How the points are linked:
z648 δ z745
z648 θ z45
z648 ε z375
z648 σ z452
z648 η z711
z108 δ z296
z108 θ z605
z108 ε z22
z108 σ z404
z108 η z88
z88 δ z473
z88 θ z108
z88 ε z434
z88 σ z282
z88 η z744
z819 δ z576
z819 θ z926
z819 ε z255
z819 σ z871
z819 η z989
z871 δ z819
z871 θ z876
z871 ε z49
z871 σ z42
z871 η z536
z133 δ z965
z133 θ z845
z133 ε z647
z133 σ z636
z133 η z665
z605 δ z384
z605 θ z988
z605 ε z946
z605 σ z611
z605 η z108
z670 δ z776
z670 θ z703
z670 ε z840
z670 σ z786
z670 η z387
z232 δ z536
z232 θ z42
z232 ε z325
z232 σ z991
z232 η z212
z829 δ z837
z829 θ z554
z829 ε z29
z829 σ z994
z829 η z308
z745 δ z385
z745 θ z123
z745 ε z935
z745 σ z648
z745 η z149
z412 δ z915
z412 θ z4
z412 ε z129
z412 σ z554
z412 η z837
z282 δ z88
z282 θ z404
z282 ε z882
z282 σ z787
z282 η z851
z379 δ z308
z379 θ z994
z379 ε z428
z379 σ z377
z379 η z876
z255 δ z721
z255 θ z986
z255 ε z536
z255 σ z49
z255 η z352
z251 δ z658
z251 θ z385
z251 ε z786
z251 σ z149
z251 η z840
z49 δ z255
z49 θ z411
z49 ε z232
z49 σ z401
z49 η z943
z576 δ z401
z576 θ z466
z576 ε z721
z576 σ z819
z576 η z898
z725 θ z989
z725 σ z857
z536 δ z989
z536 θ z871
z536 ε z943
z536 σ z232
z536 η z857
z86 δ z786
z86 θ z935
z86 ε z182
z86 σ z131
z86 η z992
z839 δ z428
z839 θ z726
z839 ε z899
z839 σ z499
z839 η z489
z152 δ z547
z152 θ z182
z152 ε z384
z152 σ z765
z152 η z265
z779 δ z876
z779 θ z377
z779 ε z489
z779 σ z899
z779 η z42
z786 δ z670
z786 θ z331
z786 ε z266
z786 σ z86
z786 η z61
z726 δ z228
z726 θ z915
z726 ε z143
z726 σ z837
z726 η z839
z466 δ z489
z466 θ z499
z466 ε z981
z466 σ z926
z466 η z576
z988 δ z275
z988 θ z658
z988 ε z387
z988 σ z840
z988 η z605
z776 δ z182
z776 θ z570
z776 ε z988
z776 σ z670
z776 η z765
z458 δ z391
z458 ε z636
z458 σ z502
z458 η z647
z337 δ z404
z337 θ z547
z337 ε z971
z337 σ z265
z337 η z787
z744 δ z129
z744 θ z88
z744 ε z994
z744 σ z851
z744 η z29
z384 δ z932
z384 θ z275
z384 ε z43
z384 σ z605
z384 η z296
z123 δ z636
z123 ε z417
z123 σ z45
z123 η z745
z946 δ z43
z946 θ z387
z946 ε z404
z946 σ z220
z946 η z22
z802 δ z212
z802 θ z991
z802 σ z23
z547 δ z611
z547 θ z266
z547 ε z932
z547 σ z152
z547 η z337
z883 δ z22
z883 θ z220
z883 ε z787
z883 σ z971
z883 η z882
z143 δ z377
z143 θ z579
z143 ε z499
z143 σ z174
z143 η z899
z876 δ z926
z876 θ z379
z876 ε z411
z876 σ z779
z876 η z871
z787 δ z282
z787 θ z337
z787 ε z248
z787 σ z4
z787 η z915
z965 δ z417
z965 θ z683
z965 ε z452
z965 σ z133
z965 η z375
z579 δ z422
z579 θ z248
z579 ε z837
z579 σ z129
z579 η z143
z383 δ z899
z383 θ z174
z383 ε z926
z383 σ z668
z383 η z981
z665 δ z375
z665 θ z133
z665 ε z703
z665 σ z385
z665 η z658
z43 δ z265
z43 θ z765
z43 ε z108
z43 σ z946
z43 η z808
z129 δ z579
z129 θ z473
z129 ε z829
z129 σ z744
z129 η z174
z926 δ z466
z926 θ z308
z926 ε z986
z926 σ z876
z926 η z819
z411 δ z986
z411 θ z428
z411 ε z42
z411 σ z489
z411 η z49
z882 δ z434
z882 θ z883
z882 ε z915
z882 σ z248
z882 η z422
z840 δ z988
z840 θ z251
z840 ε z61
z840 σ z266
z840 η z611
z149 δ z251
z149 θ z745
z149 ε z86
z149 σ z711
z149 η z266
z308 δ z499
z308 θ z829
z308 ε z668
z308 σ z379
z308 η z926
z4 δ z787
z4 θ z265
z4 ε z473
z4 σ z808
z4 η z412
z668 δ z383
z668 θ z29
z668 ε z876
z668 σ z428
z668 η z986
z385 δ z665
z385 θ z636
z385 ε z331
z385 σ z745
z385 η z251
z721 δ z991
z721 θ z981
z721 ε z989
z721 σ z255
z721 η z23
z212 δ z857
z212 θ z232
z212 σ z802
z489 δ z411
z489 θ z839
z489 ε z963
z489 σ z466
z489 η z401
z22 δ z808
z22 θ z946
z22 ε z282
z22 σ z883
z22 η z434
z915 δ z851
z915 θ z787
z915 ε z579
z915 σ z412
z915 η z726
z837 δ z726
z837 θ z412
z837 ε z174
z837 σ z829
z837 η z499
z981 δ z963
z981 θ z383
z981 ε z819
z981 σ z986
z981 η z721
z851 δ z744
z851 θ z282
z851 ε z422
z851 σ z915
z851 η z228
z325 δ z943
z325 θ z401
z325 ε z802
z325 σ z898
z422 δ z994
z422 θ z882
z422 ε z726
z422 σ z579
z422 η z377
z352 δ z23
z352 θ z255
z352 ε z857
z352 σ z943
z61 δ z387
z61 θ z786
z61 ε z547
z61 σ z992
z61 η z220
z502 δ z458
z502 ε z123
z502 σ z197
z502 η z890
z857 δ z725
z857 θ z536
z857 σ z212
z228 δ z29
z228 θ z851
z228 ε z377
z228 σ z726
z228 η z428
z220 δ z946
z220 θ z61
z220 ε z337
z220 σ z932
z220 η z883
z131 δ z86
z131 θ z375
z131 ε z776
z131 σ z658
z131 η z275
z943 δ z352
z943 θ z49
z943 ε z212
z943 σ z325
z935 δ z331
z935 θ z417
z935 ε z711
z935 σ z375
z935 η z86
z45 δ z123
z45 ε z965
z45 σ z391
z45 η z648
z29 δ z174
z29 θ z744
z29 ε z379
z29 σ z228
z29 η z668
z570 δ z711
z570 θ z452
z570 ε z658
z570 σ z703
z570 η z776
z248 δ z882
z248 θ z971
z248 ε z412
z248 σ z473
z248 η z579
z899 δ z779
z899 θ z143
z899 ε z466
z899 σ z383
z899 η z963
z42 δ z871
z42 θ z779
z42 ε z401
z42 σ z963
z42 η z232
z138 δ z845
z138 ε z502
z138 η z636
z808 δ z4
z808 θ z43
z808 ε z88
z808 σ z22
z808 η z554
z434 δ z554
z434 θ z22
z434 ε z851
z434 σ z882
z434 η z994
z473 δ z248
z473 θ z296
z473 ε z554
z473 σ z88
z473 η z129
z266 δ z840
z266 θ z149
z266 ε z992
z266 σ z182
z266 η z547
z989 δ z898
z989 θ z819
z989 ε z352
z989 σ z536
z989 η z725
z611 δ z605
z611 θ z840
z611 ε z220
z611 σ z547
z611 η z404
z765 δ z152
z765 θ z776
z765 ε z605
z765 σ z387
z765 η z43
z375 δ z935
z375 θ z965
z375 ε z570
z375 σ z665
z375 η z131
z554 δ z412
z554 θ z808
z554 ε z744
z554 σ z434
z554 η z829
z499 δ z839
z499 θ z837
z499 ε z383
z499 σ z308
z499 η z466
z331 δ z703
z331 θ z890
z331 ε z149
z331 σ z935
z331 η z786
z265 δ z337
z265 θ z152
z265 ε z296
z265 σ z43
z265 η z4
z963 δ z42
z963 θ z899
z963 ε z576
z963 σ z981
z963 η z991
z845 δ z683
z845 ε z458
z845 σ z138
z845 η z133
z275 δ z992
z275 θ z131
z275 ε z765
z275 σ z988
z275 η z384
z992 δ z61
z992 θ z86
z992 ε z152
z992 σ z275
z992 η z932
z428 δ z668
z428 θ z228
z428 ε z779
z428 σ z839
z428 η z411
z658 δ z131
z658 θ z665
z658 ε z670
z658 σ z251
z658 η z988
z197 δ z502
z197 ε z45
z197 σ z683
z197 η z417
z452 δ z648
z452 θ z391
z452 ε z665
z452 σ z647
z452 η z570
z23 δ z802
z23 θ z721
z23 ε z725
z23 σ z352
z986 δ z981
z986 θ z668
z986 ε z871
z986 σ z411
z986 η z255
z391 δ z45
z391 ε z133
z391 σ z458
z391 η z452
z703 δ z570
z703 θ z647
z703 ε z251
z703 σ z331
z703 η z670
z994 δ z829
z994 θ z434
z994 ε z228
z994 σ z422
z994 η z379
z932 δ z220
z932 θ z992
z932 ε z265
z932 σ z384
z932 η z971
z174 δ z143
z174 θ z129
z174 ε z308
z174 σ z29
z174 η z383
z711 δ z149
z711 θ z648
z711 ε z131
z711 σ z570
z711 η z182
z636 δ z133
z636 θ z138
z636 ε z890
z636 σ z123
z636 η z385
z991 δ z232
z991 θ z963
z991 ε z898
z991 σ z721
z991 η z802
z890 δ z647
z890 θ z502
z890 ε z745
z890 σ z417
z890 η z331
z401 δ z49
z401 θ z489
z401 ε z991
z401 σ z576
z401 η z325
z417 δ z890
z417 θ z197
z417 ε z648
z417 σ z965
z417 η z935
z404 δ z108
z404 θ z611
z404 ε z883
z404 σ z337
z404 η z282
z296 δ z971
z296 θ z384
z296 ε z808
z296 σ z108
z296 η z473
z683 δ z197
z683 ε z391
z683 σ z845
z683 η z965
z377 δ z379
z377 θ z422
z377 ε z839
z377 σ z143
z377 η z779
z387 δ z765
z387 θ z670
z387 ε z611
z387 σ z61
z387 η z946
z898 δ z325
z898 θ z576
z898 ε z23
z898 σ z989
z182 δ z266
z182 θ z711
z182 ε z275
z182 σ z776
z182 η z152
z647 δ z452
z647 θ z458
z647 ε z385
z647 σ z890
z647 η z703
z971 δ z883
z971 θ z932
z971 ε z4
z971 σ z296
z971 η z248

The rows follow the links: the fewer symbols apart two points are, the more alike their rows tend to be.

Named rows; a name shown again gets a slightly different row:
z839
[-427  382  222   29  -83 -196  288 -458  549   89   39 -459 -988  642  434  336 -509  554  182 -243   50  413 -311 -635  345   82  745    6  329   -5 -508 -193  201  193 -821 -260  -93 -615  173 -181 -124  693 -318  149  359   34  -92 -611 -222   40]
z133
[  319  -473  -376  -445   -82    32   504  -204   112  -442   451  -233   327  -628    68   105  -157   107   -70   -21 -1093   121  -167   630   134   109  -466  -793  -344  -267  -405  -388    47  -208   -33  -140  -344  -287  -458   688   739  -369  -573   660  -125  -107  -227  -428   -60   425]
z23
[-104  204   18  158  -18  378 -729  176 -258  110 -640   39 -111  678 -668  141  605 -172 -665  -79  923 -233 -420 -179 -215  125  264  550  699  590  606 -189   56  291 -461   20  202  168  294 -344 -326  406  124 -339 -206  315  785  -55  161 -459]
z992
[ 367 -322 -161   58  103  180 -366  499 -558   -9  -99  502  939 -554 -447 -366  526 -582 -145  251   99 -430  350  537 -372  -73 -684  113 -288   62  554  275 -215 -154  843  289  144  674  -92   90   14 -639  413 -269 -318   -5   82  682  246 -109]
z883
[-143  217  369  415  161 -362   36  239  -69  433  120  404   84 -192  473 -429 -268 -174  744  208  355  -72  810 -350  -72 -298   23  408 -453 -309   52  791 -178 -143  857  251  237  402  207 -412 -537 -244  734 -532  212 -200 -541  847    4  -48]
z384
[ 147  -57  101  266  172  -40 -266  471 -423  228  -38  551  641 -416  -58 -462  256 -485  273  259  342 -329  649  126 -293 -227 -413  341 -396  -87  439  595 -225 -173  988  324  246  671   70 -205 -316 -520  680 -513 -102 -115 -198  925  142 -123]
z131
[ 518 -560 -445 -256   10  348 -216  298 -452 -335   -3  236  966 -664 -604 -118  585 -441 -503  158 -386 -366  -68  862 -265   65 -811 -329 -200  106  383 -217 -103 -144  418  144  -58  394 -327  476  475 -619 -113  182 -458   37  267  168  205   36]
z819
[-166  189  -59  -65 -117  336 -386 -168   63  -81 -444 -310 -479  767 -490  391  336  165 -692 -244  497   37 -739 -212   33  243  447  201  779  517  188 -533  182  330 -976 -199    5 -273  186 -124  -49  649 -334   58  -75  318  719 -617   28 -275]
z466
[ -301   265    53   -91  -135    92   -24  -386   348   -72  -212  -471  -791   782   -53   436   -89   405  -350  -273   209   249  -661  -407   200   203   654    30   619   291  -183  -495   225   278 -1072  -283  -101  -540   154  -117   -26   720  -464   204   124   216   389  -772  -101  -108]
z981
[ -231   227   -23   -88  -134   235  -218  -279   217   -89  -345  -413  -637   789  -281   432   147   299  -568  -263   347   145  -744  -294   120   235   550   107   713   415    -1  -560   205   321 -1071  -239   -67  -429   159  -103   -18   691  -431   155     8   254   605  -721   -28  -197]
z149
[ 518 -571 -474 -345  -21  328 -114  218 -397 -404   61  112  916 -674 -570  -58  517 -360 -518  100 -550 -272 -170  895 -206  111 -787 -422 -171   56  266 -329  -64 -151  286   74 -135  264 -366  565  587 -582 -258  300 -449   31  246   -6  174  126]
z536
[ -90  165  -44   36  -71  408 -629   67 -156    5 -588  -98 -229  712 -669  252  569  -61 -760 -138  747 -148 -607 -165 -128  181  319  398  745  607  492 -356   98  325 -698  -62  110   17  231 -234 -198  508 -110 -164 -172  357  845 -305  126 -415]
z255
[-122  192  -80  -15  -92  398 -538  -47  -51  -43 -546 -200 -345  742 -595  324  466   46 -759 -203  631  -58 -697 -168  -58  210  382  300  793  575  352 -471  147  333 -846 -121   49 -122  202 -158 -111  566 -241  -54 -146  336  803 -473   91 -357]
z43
[  33   56  201  353  179 -180 -166  412 -317  350   13  521  453 -333  136 -470   50 -383  488  248  355 -242  765  -64 -228 -281 -263  412 -443 -177  321  704 -216 -170  999  323  258  609  119 -314 -432 -428  735 -521   18 -146 -328  948   94  -97]
z88
[-279  341  437  407  135 -463  218   84  127  454  175  268 -235  -24  669 -338 -516   48  896  117  282  110  752 -563   58 -302  258  379 -410 -354 -177  752 -134 -125  637  169  190  154  216 -463 -557  -58  625 -460  370 -238 -653  654  -89   20]
z385
[ 447 -575 -494 -461  -61  222  214  -22 -111 -466  236 -101  616 -644 -303   78  206 -108 -383   25 -915  -59 -268  834  -33  151 -648 -708 -221  -75 -100 -472   -1 -162   21  -58 -280  -63 -465  710  753 -455 -514  582 -325  -26   67 -335   56  296]
z648
[ 421 -564 -462 -483  -78  165  287  -81  -59 -491  305 -155  524 -648 -213  106  117  -48 -309   21 -966  -11 -251  800   15  149 -601 -744 -241 -140 -170 -463   15 -155   -6  -95 -314 -124 -467  693  763 -449 -552  621 -269  -55   13 -363   32  337]
z808
[-182  270  407  419  144 -405  101  188   -1  441  120  360  -39 -132  558 -394 -359  -87  817  192  341   -4  820 -420  -36 -314  118  409 -451 -318  -21  782 -163 -137  792  223  236  333  222 -426 -556 -179  695 -511  289 -230 -579  798  -39  -23]
z251
[ 509 -558 -458 -304   -4  353 -144  240 -412 -379   51  149  921 -658 -593  -70  540 -386 -518  148 -495 -306 -129  888 -247  101 -796 -382 -187   64  297 -293 -101 -129  327   95 -111  296 -358  543  546 -607 -198  269 -453   38  263   37  179   99]
z401
[-128  181  -57  -53 -111  362 -480 -106    8  -69 -514 -267 -410  747 -560  361  394   91 -745 -206  557  -10 -722 -192  -17  233  415  265  795  566  269 -501  172  350 -903 -160   23 -204  197 -146  -90  615 -291  -20 -117  334  772 -561   46 -310]
z143
[-444  429  340   89  -49 -360  418 -441  559  178  159 -348 -962  520  667  209 -678  546  481 -183   33  448  -40 -727  372  -11  720   28  131 -190 -592   54  157  116 -519 -211  -65 -549  189 -270 -253  587 -132   58  457  -78 -341 -379 -257   90]
z658
[ 516 -550 -452 -299    9  342 -178  281 -430 -349   21  190  955 -654 -594  -94  552 -418 -518  142 -446 -330 -103  892 -253   91 -811 -354 -176   85  351 -258  -83 -149  373  102 -101  351 -336  515  502 -609 -162  225 -476   42  265  124  201   73]
z248
[-316  364  476  392  127 -505  257   24  192  439  205  185 -326   22  745 -290 -566  107  905  100  254  159  717 -616   94 -282  315  351 -384 -383 -242  720  -87 -119  559  127  169  100  230 -462 -557   15  573 -422  404 -240 -690  564 -121   25]
z352
[ -95  187   11  128  -45  387 -721  156 -237   97 -620   19 -111  688 -676  166  616 -147 -682  -89  883 -230 -456 -182 -193  133  265  537  711  604  593 -218   71  305 -513  -12  188  158  275 -326 -303  425   69 -322 -196  329  802  -99  167 -461]
z4
[-201  283  435  423  165 -422  131  165   19  443  146  337  -87 -104  590 -386 -404  -70  843  172  329   23  781 -479   -8 -295  149  393 -434 -341  -78  776 -156 -147  766  210  234  278  232 -447 -548 -162  693 -503  301 -238 -613  759  -64  -15]
z991
[ -93  167  -70   22  -86  391 -609   22 -110  -46 -569 -148 -257  744 -649  285  520  -24 -777 -163  691 -101 -655 -150 -100  209  348  354  782  610  429 -430  119  331 -781 -106   78  -49  221 -201 -148  529 -162 -102 -183  354  798 -385  101 -375]
z232
[-113  168  -49   35  -74  400 -624   24 -136  -17 -586 -130 -252  728 -656  266  553  -45 -754 -146  735 -127 -623 -147 -127  185  323  363  765  603  449 -396  107  334 -737  -87   87  -32  233 -208 -169  535 -132 -135 -188  342  826 -353  127 -398]
z428
[-407  364  201  -12 -110 -154  261 -459  525   78   -7 -468 -973  684  384  353 -479  532  118 -245   63  404 -366 -599  328   94  737   -7  362   25 -468 -236  214  202 -867 -274 -107 -643  156 -173 -102  714 -359  171  327   57  -31 -652 -217   31]
z899
[-368  335  131  -32 -121  -47  150 -435  474   -6  -98 -499 -935  717  182  415 -318  490  -77 -279  117  357 -517 -527  294  160  715   -4  497  119 -355 -374  216  239 -984 -297 -110 -632  144 -134  -71  717 -416  191  248  126  162 -733 -163  -46]
z971
[-116  207  368  406  185 -328    1  284 -112  430   85  424  143 -183  438 -433 -208 -200  730  201  364  -99  810 -335  -87 -290    0  427 -441 -279  100  776 -196 -170  888  254  247  439  197 -417 -528 -270  755 -534  197 -214 -525  870   -4  -55]
z174
[-449  430  358  132  -29 -401  428 -414  547  207  176 -331 -961  481  711  158 -714  532  540 -162   45  454   27 -734  342  -49  732   51   70 -204 -591  116  134   72 -465 -194  -44 -528  182 -275 -267  557  -97   48  476  -93 -409 -342 -247   94]

Each walk starts at a row. The symbols on each line, taken left to right, move it on to the next point.
Answer with the point's row; about right is enough.
new walk
[ 393 -551 -454 -470  -70  120  339 -124  -23 -488  325 -174  499 -645 -176  105   58    9 -289   16 -995    2 -248  774   44  143 -582 -763 -262 -147 -210 -466   18 -172  -11  -91 -303 -167 -472  721  758 -441 -560  621 -232  -43  -36 -383    4  352]
θ ε σ ε ε -> [ 434 -556 -464 -472  -84  208  250  -52  -84 -484  274 -129  587 -660 -258   92  151  -67 -370    6 -935  -53 -289  808   -9  140 -643 -730 -234 -104 -147 -471    2 -157   13  -83 -275  -93 -447  705  742 -455 -532  600 -282  -27   32 -354   40  327]
θ ε σ ε ε -> [ 469 -591 -495 -456  -59  252  173  -22 -158 -488  227  -70  658 -653 -354   80  251 -125 -421   48 -872  -98 -274  857  -44  138 -701 -679 -202  -86  -48 -463   -6 -152   33  -40 -266  -20 -436  695  746 -462 -501  554 -329  -12   97 -316   74  261]
new walk
[-102  251   99  213  -12  328 -739  221 -285  189 -635  121  -84  660 -619   52  586 -222 -575  -40  991 -236 -287 -238 -228   69  262  624  613  561  627  -48   28  284 -315   65  246  259  336 -423 -427  375  235 -437 -169  286  717   98  164 -481]
θ σ θ δ θ θ δ -> [-430  404  247   27  -93 -238  341 -470  566   98   56 -438 -992  620  505  295 -562  561  248 -252   54  435 -261 -662  346   61  750   -5  281  -60 -521 -147  195  163 -767 -250  -92 -618  166 -191 -148  671 -286  143  383    6 -145 -562 -218   61]
ε θ σ σ -> [-451  435  417  174  -20 -429  447 -394  550  235  231 -269 -922  439  772  105 -742  511  623 -147   38  410  138 -756  347  -82  715   82   -2 -268 -584  190  110   46 -346 -156  -13 -478  211 -308 -309  517   -7  -22  481 -117 -479 -234 -256  111]
new walk
[-437  442  471  292   66 -507  403 -208  431  380  244  -45 -691  240  855  -86 -741  359  872  -20  135  332  461 -755  262 -217  567  206 -228 -384 -471  503    3  -47  115  -22   70 -229  205 -408 -446  276  300 -217  497 -226 -644  171 -216   88]
θ σ σ σ η σ -> [-389  409  482  350   95 -518  343  -92  310  425  235   71 -528  136  808 -204 -682  227  907   46  202  249  617 -693  187 -251  456  278 -313 -389 -354  627  -56  -78  339   53  122  -63  242 -433 -503  148  454 -325  465 -234 -693  399 -185   64]
σ δ ε ε θ ε -> [-415  430  460  314   66 -521  404 -183  389  378  237  -20 -666  201  860 -113 -730  317  855  -21  154  309  501 -741  243 -212  542  227 -250 -379 -451  532  -10  -49  187   -8   95 -180  240 -408 -469  246  338 -233  498 -215 -659  213 -207   83]
new walk
[  20   78  255  355  159 -194 -131  406 -271  361   18  509  401 -306  194 -471   -5 -350  526  243  386 -201  770 -111 -203 -275 -215  419 -444 -204  269  732 -213 -160  975  300  257  575  139 -336 -446 -404  747 -544   40 -170 -355  948   87  -84]
σ σ η ε σ δ -> [-257  340  435  401  146 -466  182  102   85  441  173  287 -196  -52  656 -344 -463    2  869  129  316   73  769 -527   36 -281  229  385 -420 -352 -137  763 -137 -126  685  179  205  215  230 -465 -553  -84  643 -471  345 -242 -654  701  -84    2]
δ ε θ ε η -> [-410  415  481  311   88 -522  392 -162  357  390  255   15 -625  185  868 -159 -707  301  895    7  160  302  555 -724  219 -224  518  236 -277 -381 -435  562   -8  -64  235   11   90 -144  218 -422 -480  207  376 -245  495 -219 -670  269 -190   91]
new walk
[ -353   319   105   -45  -112     0    96  -422   434   -23  -122  -487  -901   747   138   411  -249   471  -162  -276   142   325  -559  -498   269   154   697     9   534   170  -323  -404   232   257 -1016  -281  -104  -597   141  -125   -60   744  -438   201   241   140   231  -755  -166   -41]
ε θ η δ σ δ σ -> [ -278   261    26   -75  -133   129   -73  -346   314   -63  -258  -446  -761   781  -119   438   -29   377  -411  -277   223   210  -670  -381   197   216   614    42   665   334  -139  -498   217   297 -1082  -281   -81  -521   165  -104   -28   722  -455   186   104   225   446  -769   -82  -139]
θ δ ε δ -> [ -337   293    89   -71  -106    32    59  -403   403   -49  -157  -485  -870   756    66   431  -192   450  -209  -273   175   292  -581  -473   247   179   676    -6   576   209  -295  -425   229   264 -1042  -284  -109  -596   150  -119   -32   748  -445   207   181   147   268  -757  -145   -75]
new walk
[ 414 -359 -230   -9   87  249 -370  477 -571  -76  -91  449  979 -585 -498 -310  563 -561 -234  225   24 -429  266  610 -367  -75 -734   35 -271   80  554  155 -195 -174  767  265  103  645 -143  164  110 -668  322 -178 -392    0  151  602  235  -78]
η ε η θ ε -> [ -41  137  293  390  171 -258  -80  353 -221  379   45  497  298 -254  307 -479  -85 -298  618  234  372 -166  787 -206 -168 -289 -108  414 -442 -218  200  768 -210 -164  955  287  270  513  172 -383 -487 -343  758 -556  118 -188 -445  918   42  -86]
σ ε θ θ η δ -> [ 112   -9  155  315  177 -115 -227  455 -360  304  -25  542  569 -376   29 -460  140 -428  389  271  362 -309  707   30 -260 -253 -333  366 -402 -127  367  659 -225 -172 1005  325  264  639  102 -252 -361 -479  720 -526  -41 -137 -267  924  124 -129]
new walk
[ 493 -503 -372 -166   58  322 -274  393 -531 -236  -48  317 1000 -638 -609 -195  615 -498 -426  200 -217 -409   54  795 -313   20 -799 -179 -208  103  477  -64 -156 -149  559  177    1  503 -268  359  355 -649   61   42 -427   28  249  346  229    9]
θ ε θ ε σ -> [ 475 -586 -502 -424  -58  293   75   53 -212 -468  190  -35  735 -661 -411   43  334 -200 -454   37 -790 -149 -253  879  -76  146 -726 -621 -191   -5   59 -446  -25 -149  101  -31 -243   59 -424  692  703 -513 -440  499 -374   12  162 -243   97  223]
δ ε η σ σ ε δ -> [ 396 -326 -191   32   87  219 -361  494 -557  -47  -97  473  964 -580 -474 -333  548 -559 -187  245   60 -427  322  576 -363  -79 -708   87 -279   60  542  214 -201 -153  817  282  137  642 -131  112   67 -650  373 -235 -354   -8  123  639  231  -80]
new walk
[ 468 -569 -508 -440  -57  262  133   25 -190 -470  206  -63  689 -664 -393   77  275 -168 -434   39 -828 -116 -265  873  -48  143 -708 -636 -211  -37   15 -445  -32 -158   74  -31 -261    1 -444  674  712 -501 -480  540 -369  -11  119 -277   93  247]
δ η δ ε δ -> [ 446 -398 -268  -38   85  274 -367  466 -564 -104  -88  412 1006 -599 -520 -283  583 -555 -281  212  -48 -440  219  661 -360  -43 -742   24 -264   88  521  106 -182 -165  711  255   99  632 -152  205  165 -652  258 -128 -406   24  170  549  235  -58]
σ σ σ θ δ -> [ 519 -578 -496 -363  -15  337  -59  186 -346 -416   83   73  854 -656 -538  -24  486 -315 -502   98 -605 -254 -189  897 -198  123 -787 -493 -182   52  212 -363  -54 -145  239   45 -166  205 -392  574  609 -584 -283  350 -440   37  232  -48  179  134]
new walk
[-473  424  382  163  -27 -411  441 -392  566  212  170 -295 -956  476  752  150 -733  516  574 -151   37  430   71 -734  351  -62  720   57   36 -248 -585  121  123   63 -387 -179  -27 -511  182 -309 -290  530  -60   10  484 -102 -434 -278 -259  111]
η θ η σ ε η -> [ -195   194   -46   -49  -136   282  -319  -228   122   -83  -398  -354  -574   786  -390   409   232   217  -635  -248   413    74  -758  -261    85   231   497   139   748   467    94  -545   202   318 -1026  -218   -43  -354   157  -117   -37   664  -390   104   -44   282   667  -670     0  -232]
θ ε η θ σ ε δ -> [ -197   214   -24   -75  -132   249  -274  -248   163   -76  -380  -393  -605   777  -343   417   172   251  -597  -258   365   113  -745  -269   100   237   521   113   751   436    58  -537   200   319 -1032  -232   -58  -383   162  -109   -33   686  -422   131   -16   274   619  -711    -8  -221]
new walk
[  65   27  190  329  171 -148 -199  424 -344  318   -5  539  497 -353  109 -480   98 -391  440  262  356 -277  745    1 -238 -256 -278  393 -422 -145  332  676 -238 -175  999  322  270  632  108 -316 -397 -447  734 -546  -11 -134 -291  947  103 -121]
θ σ δ η θ -> [ 339 -240  -99  122  129  152 -354  500 -544   74  -89  532  892 -533 -350 -383  465 -548  -45  255  184 -426  449  438 -362 -134 -617  201 -329   31  548  365 -215 -179  905  297  186  690  -36   -2  -63 -622  493 -343 -305  -34   43  782  219 -112]
σ σ θ δ ε -> [ 472 -410 -293  -69   72  284 -345  441 -543 -148  -73  391 1006 -606 -558 -281  596 -538 -326  216  -62 -431  180  694 -361  -32 -774  -43 -246   89  528   67 -171 -143  686  236   66  592 -182  247  209 -660  221 -100 -421    8  210  514  246  -58]
